Below is a small trained network, with its code and all its weights. Each question gives an input and a target symbol and asks what happens when units are switched off, that is, made to give their printed mean instead of their output.

import numpy as np


def w(rows, s, z=0):
    codes = np.array(rows[::2]) - 128.0
    scale = np.full(codes.shape[1], s)
    scale[-1] = z or s
    return codes * scale


def f(y):
    return y / 2 * (1 + np.tanh(0.7978845608 * (y + 0.044715 * y**3)))


def softmax(a):
    e = np.exp(a - a.max(-1, keepdims=True))
    return e / e.sum(-1, keepdims=True)


def log_softmax(a):
    a = a - a.max(-1, keepdims=True)
    return a - np.log(np.exp(a).sum(-1, keepdims=True))


def net(x, mask):
    ids = ['αγεηλμπσφω'.index(c) for c in x.split()]
    T = len(ids)
    res = E[ids] + P[:T]
    r = res
    for j in range(3):
        rows = slice(3 * j, 3 * j + 3)
        q, k, v = (r @ M[0][rows].T for M in (Q, K, V))
        z = softmax(np.where(np.tri(T) > 0, q @ k.T / 3**0.5, -1e9)) @ v
        o = O[0][rows]
        res = res + np.where(mask[j], z, o[:, -1]) @ o[:, :-1]
    y = f(res @ A[0][:, :-1].T + A[0][:, -1])
    res = res + np.where(mask[3:15], y, B[0][:, -1]) @ B[0][:, :-1]
    return log_softmax(res[-1] @ U[:, :-1].T + U[:, -1])


Q, K, V, O, A, B = {}, {}, {}, {}, {}, {}
E = w([
[73,202,109,183,110,106,198,181,174,254],'α',
[106,104,151,240,66,135,138,208,139,103],'γ',
[156,64,97,192,168,45,167,153,103,136],'ε',
[140,82,169,217,155,38,121,207,144,53],'η',
[197,164,143,149,66,226,121,144,119,152],'λ',
[169,191,182,213,117,99,72,142,44,236],'μ',
[120,194,149,130,96,109,86,170,143,88],'π',
[97,101,97,120,27,91,69,110,167,210],'σ',
[122,247,140,160,168,136,140,205,128,184],'φ',
[158,144,12,235,101,131,148,152,91,168],'ω',
],0.0098)
P = w([
[133,193,152,89,73,128,132,41,209,117],'0',
[155,89,175,25,2,71,235,227,51,96],'1',
[8,28,51,26,144,244,112,186,85,147],'2',
[136,84,177,15,29,50,221,235,41,99],'3',
[152,96,167,23,17,50,225,226,46,104],'4',
[255,40,101,93,209,149,35,237,141,112],'5',
],0.0067)
Q[0] = w([
[107,182,218,188,88,107,148,137,92,146],'h0',
[103,151,115,152,241,194,167,141,184,79],'h0',
[119,131,116,89,245,152,67,102,74,107],'h0',
[100,113,111,144,152,135,59,78,102,95],'h1',
[135,147,120,155,112,133,197,134,139,132],'h1',
[161,127,173,121,36,113,180,133,73,80],'h1',
[111,142,140,71,87,4,219,184,81,126],'h2',
[115,15,103,163,134,114,129,99,149,108],'h2',
[165,112,89,185,115,135,163,52,72,217],'h2',
],0.036)
K[0] = w([
[138,222,159,228,178,136,119,99,116,149],'h0',
[138,117,109,105,169,182,160,252,134,119],'h0',
[143,144,131,59,107,116,178,152,67,102],'h0',
[147,132,108,97,129,138,100,123,98,89],'h1',
[163,125,117,181,103,164,162,98,169,122],'h1',
[126,142,154,185,125,171,117,65,157,42],'h1',
[103,149,147,169,192,41,132,35,222,130],'h2',
[133,8,88,143,103,96,160,73,133,80],'h2',
[172,105,82,169,127,116,137,100,67,235],'h2',
],0.036)
V[0] = w([
[158,93,190,76,158,171,122,184,220,124],'h0',
[44,169,164,85,124,141,246,132,144,134],'h0',
[124,162,242,143,142,121,110,102,52,172],'h0',
[101,143,144,141,18,197,159,190,52,67],'h1',
[175,55,111,184,101,202,144,189,140,147],'h1',
[216,159,100,78,100,210,177,29,129,120],'h1',
[149,223,130,150,194,146,207,119,44,68],'h2',
[101,183,111,123,68,97,91,99,111,71],'h2',
[105,123,153,139,67,130,250,100,176,184],'h2',
],0.021)
O[0] = w([
[147,63,187,96,128,206,117,118,159,146,100],'h0',
[155,89,67,173,188,164,139,56,184,101,190],'h0',
[192,117,147,147,57,214,143,157,69,89,159],'h0',
[178,74,116,219,117,147,127,160,184,178,253],'h1',
[111,201,119,178,127,164,139,222,152,98,91],'h1',
[123,137,200,148,126,139,245,133,161,101,71],'h1',
[97,85,165,219,109,86,107,67,103,137,34],'h2',
[164,113,145,115,152,82,135,101,137,221,221],'h2',
[174,146,116,142,138,109,97,117,130,68,238],'h2',
],0.012,0.0053)
A[0] = w([
[44,141,116,84,111,113,145,68,84,94,27],'n0',
[85,126,104,168,146,126,77,141,75,121,83],'n1',
[100,156,135,127,115,138,107,189,123,111,60],'n2',
[2,129,58,106,123,207,164,105,135,177,68],'n3',
[47,92,160,153,142,158,147,45,76,109,71],'n4',
[78,127,151,98,97,91,75,126,116,144,126],'n5',
[71,120,78,164,126,178,167,116,137,127,81],'n6',
[73,135,147,90,58,131,141,108,151,143,45],'n7',
[94,107,135,152,105,146,149,161,121,180,56],'n8',
[118,125,81,125,147,121,107,114,112,153,134],'n9',
[125,85,102,121,112,167,91,127,106,136,83],'n10',
[120,91,134,141,127,119,88,138,159,133,3],'n11',
],0.013,0.0066)
B[0] = w([
[210,119,184,190,250,158,135,160,44,171,168],'n0',
[168,106,150,77,130,134,169,155,158,155,213],'n1',
[163,96,98,170,137,122,128,78,132,164,193],'n2',
[35,113,189,117,97,89,125,63,79,92,216],'n3',
[88,142,16,93,145,179,240,180,136,151,159],'n4',
[33,120,133,132,137,162,130,101,139,92,215],'n5',
[116,127,133,79,126,119,83,136,122,163,202],'n6',
[178,134,100,154,128,108,161,142,99,105,133],'n7',
[104,141,121,93,154,154,94,92,160,67,217],'n8',
[131,124,174,142,100,185,123,158,160,89,233],'n9',
[83,174,121,142,157,63,155,133,164,123,254],'n10',
[177,171,95,102,95,132,159,137,51,123,206],'n11',
],0.012,0.01)
U = w([
[143,74,63,155,144,99,91,98,103,91,87],'α',
[163,56,42,186,136,143,59,227,115,203,162],'γ',
[123,74,102,157,192,121,112,165,53,161,99],'ε',
[40,55,85,123,113,138,67,167,97,159,253],'η',
[120,70,135,164,123,142,155,168,130,135,74],'λ',
[142,75,94,138,59,117,113,146,30,147,135],'μ',
[150,3,114,133,129,73,109,97,113,220,109],'π',
[153,94,84,74,144,90,127,168,96,155,53],'σ',
[101,54,39,147,138,139,163,141,73,166,85],'φ',
[99,123,79,181,127,35,141,135,98,171,102],'ω',
],0.0039,0.0059)

Each question gives the input, a string of symbols that net reads in full, and the target symbol t.
The units are the heads (3 rows each of Q, K, V and O) and the neurons (one row each of A and B). Each row of codes is followed by its name. A weight is (code - 128) times the scale printed after its matrix; where a second scale follows, it is the last column's (O, A, B and U).
mask holds one flag per unit, heads first, then neurons. A switched-off unit (its flag False) gives its mean, the last column of its rows in O or B, instead of its output. The means were averaged over made-up inputs and are rounded, as every weight is.
A unit's drop is (log p(t) with every unit on - log p(t) with that unit switched off) / (log p(t) with every unit on - log p(t) with every unit switched off).
The circuit of an input: a set's keep is (log p(t) with only the set's units on - log p(t) with every unit switched off) / (log p(t) with every unit on - log p(t) with every unit switched off). Starting from the 12 units with the biggest drops (on a tie, the unit counted first), units are removed one at a time, each time the one whose removal leaves the highest keep (on an exact tie, the one counted first), for as long as the keep stays at least 0.8.
circuit, biggest first: the units of the circuit, biggest drop first
top k neurons: the k neurons with the biggest drops, biggest first
which heads matter: for each layer, one digit per head in row order, 1 if its drop is at least 0.15 and else 0, layers parted by /
input σ π σ φ π, target σ: circuit, biggest first -> (h2)
input π η η ω η, target π: which heads matter -> 011
input η π μ π μ π, target γ: which heads matter -> 010
input π φ μ φ ω, target π: circuit, biggest first -> (h1 h2)
input φ ε μ μ μ, target φ: circuit, biggest first -> (n4 h1 h2 h0)
input α η η σ π, target α: circuit, biggest first -> (h2 h0)
input σ λ ω, target η: circuit, biggest first -> (h2 n3)
input η γ φ, target η: circuit, biggest first -> (h2 n3 n6)
input ε μ μ η, target ε: circuit, biggest first -> (h1 n0 h0)
input η ω π γ ω ε, target η: top 3 neurons -> (n3 n6 n8)
input η ε γ γ, target η: circuit, biggest first -> (h1 n5 h0)
input φ π ω, target η: which heads matter -> 101
input σ γ μ σ λ ε, target η: which heads matter -> 001
input λ π σ η μ, target λ: circuit, biggest first -> (h1)
input π φ π α ε η, target η: which heads matter -> 001
input φ λ ε μ ω, target φ: which heads matter -> 111
input π μ η ε ε γ, target η: which heads matter -> 101
input ε μ α μ π, target ε: which heads matter -> 010
input μ π μ, target γ: top 2 neurons -> (n2 n3)
input γ φ μ μ ε μ, target γ: circuit, biggest first -> (h1)
input ω ω μ, target η: top 2 neurons -> (n3 n5)
input μ π λ γ, target μ: which heads matter -> 110
